Below is a small trained network, with its code and all its weights. Each question gives an input and a class and asks what happens when units are switched off, that is, made to give their printed mean instead of their output.

import numpy as np


def w(rows, s, z=0):
    codes = np.array(rows[::2]) - 128.0
    scale = np.full(codes.shape[1], s)
    scale[-1] = z or s
    return codes * scale


def f(y):
    return np.maximum(y, 0)


def log_softmax(a):
    a = a - a.max(-1, keepdims=True)
    return a - np.log(np.exp(a).sum(-1, keepdims=True))


def net(x, mask):
    res = np.array(x, float).reshape(1, 4) / 4 @ E
    y = f(res @ A[0][:, :-1].T + A[0][:, -1])
    res = res + np.where(mask, y, B[0][:, -1]) @ B[0][:, :-1]
    return log_softmax(res[-1] @ U[:, :-1].T + U[:, -1])


A, B = {}, {}
E = w([
[180,20,223,63,248,173,215],'x0',
[192,83,180,49,56,2,59],'x1',
[138,171,167,122,179,127,69],'x2',
[128,227,239,48,17,234,216],'x3',
],0.0098)
A[0] = w([
[174,97,226,46,111,166,163,160],'N1',
[88,162,106,137,5,70,49,136],'N2',
[35,172,69,201,135,139,116,245],'N3',
[65,85,150,160,225,155,200,252],'N4',
[138,177,61,173,76,69,83,164],'N5',
[106,33,158,109,195,113,173,184],'N6',
[100,136,58,232,172,127,94,235],'N7',
[147,212,142,136,87,195,177,158],'N8',
[84,63,128,95,208,220,164,157],'N9',
[56,122,84,216,140,84,75,217],'N10',
[183,93,214,66,142,138,174,67],'N11',
[189,91,101,147,82,25,56,172],'N12',
[165,9,104,88,94,61,42,181],'N13',
[176,103,111,132,115,126,60,167],'N14',
[120,46,138,129,223,96,147,178],'N15',
[132,59,106,153,206,71,117,146],'N16',
[135,206,139,160,134,133,93,242],'N17',
],0.011,0.0048)
B[0] = w([
[159,175,23,77,177,101,234,231],'N1',
[26,185,237,88,65,86,143,250],'N2',
[101,36,36,179,92,141,215,229],'N3',
[198,216,110,142,225,135,122,227],'N4',
[33,83,132,96,106,62,181,228],'N5',
[254,190,131,113,198,118,25,215],'N6',
[149,37,26,108,187,145,185,237],'N7',
[75,99,166,223,35,175,198,208],'N8',
[224,210,177,154,184,165,135,215],'N9',
[132,42,49,132,193,67,187,232],'N10',
[87,151,81,75,200,69,200,208],'N11',
[73,82,204,93,121,59,73,235],'N12',
[153,103,172,125,178,31,38,235],'N13',
[71,85,131,81,97,126,115,174],'N14',
[196,146,142,166,220,130,70,220],'N15',
[183,97,185,172,142,130,18,217],'N16',
[35,88,102,141,94,184,162,186],'N17',
],0.0092,0.018)
U = w([
[136,79,6,35,170,79,192,253],'0',
[192,119,88,174,160,183,64,68],'1',
[86,71,114,121,100,53,77,2],'2',
[185,134,172,66,139,106,48,168],'3',
[65,139,90,177,33,213,160,210],'4',
[147,205,137,100,138,189,192,110],'5',
[63,240,162,36,34,110,148,136],'6',
],0.011,0.0056)

Each question gives the input, the list of numbers given to net, and the class t.
The units are the neurons (one row each of A and B). Each row of codes is followed by its name. A weight is (code - 128) times the scale printed after its matrix; where a second scale follows, it is the last column's (A, B and U).
mask holds one flag per neuron, in row order. A switched-off neuron (its flag False) gives its mean, the last column of its row in B, instead of its output. The means were averaged over made-up inputs and are rounded, as every weight is.
A unit's drop is (log p(t) with every unit on - log p(t) with that unit switched off) / (log p(t) with every unit on - log p(t) with every unit switched off).
The circuit of an input: a set's keep is (log p(t) with only the set's units on - log p(t) with every unit switched off) / (log p(t) with every unit on - log p(t) with every unit switched off). Starting from the 12 units with the biggest drops (on a tie, the unit counted first), units are removed one at a time, each time the one whose removal leaves the highest keep (on an exact tie, the one counted first), for as long as the keep stays at least 0.8.
units of the circuit, in order: the units of the circuit, biggest drop first
most important unit: the unit with the biggest drop
top k neurons: the k neurons with the biggest drops, biggest first
drop of u: that unit's drop, to one decimal
input [-1,1,-8,8], class 6: units of the circuit, in order	(N7)
input [6,1,-7,0], class 3: units of the circuit, in order	(N6 N7)
input [4,0,1,-3], class 1: top 2 neurons	(N2 N12)
input [5,0,5,4], class 5: top 4 neurons	(N10 N7 N9 N3)
input [1,-1,2,7], class 5: top 2 neurons	(N1 N2)
input [5,0,-4,2], class 5: top 2 neurons	(N10 N7)
input [-6,8,4,-1], class 2: top 2 neurons	(N13 N12)
input [-8,-6,2,1], class 4: top 2 neurons	(N8 N1)
input [0,6,-6,-3], class 2: top 2 neurons	(N9 N4)
input [-8,2,0,-4], class 2: top 3 neurons	(N2 N12 N1)
input [-5,1,-4,-4], class 2: top 2 neurons	(N1 N12)
input [-6,6,1,1], class 6: drop of N2	0.8
input [-1,3,-2,7], class 6: drop of N10	0.0
input [-2,1,-4,2], class 6: drop of N3	0.1
input [5,0,-6,-5], class 1: drop of N15	0.1
input [-1,0,-1,6], class 4: most important unit	N8
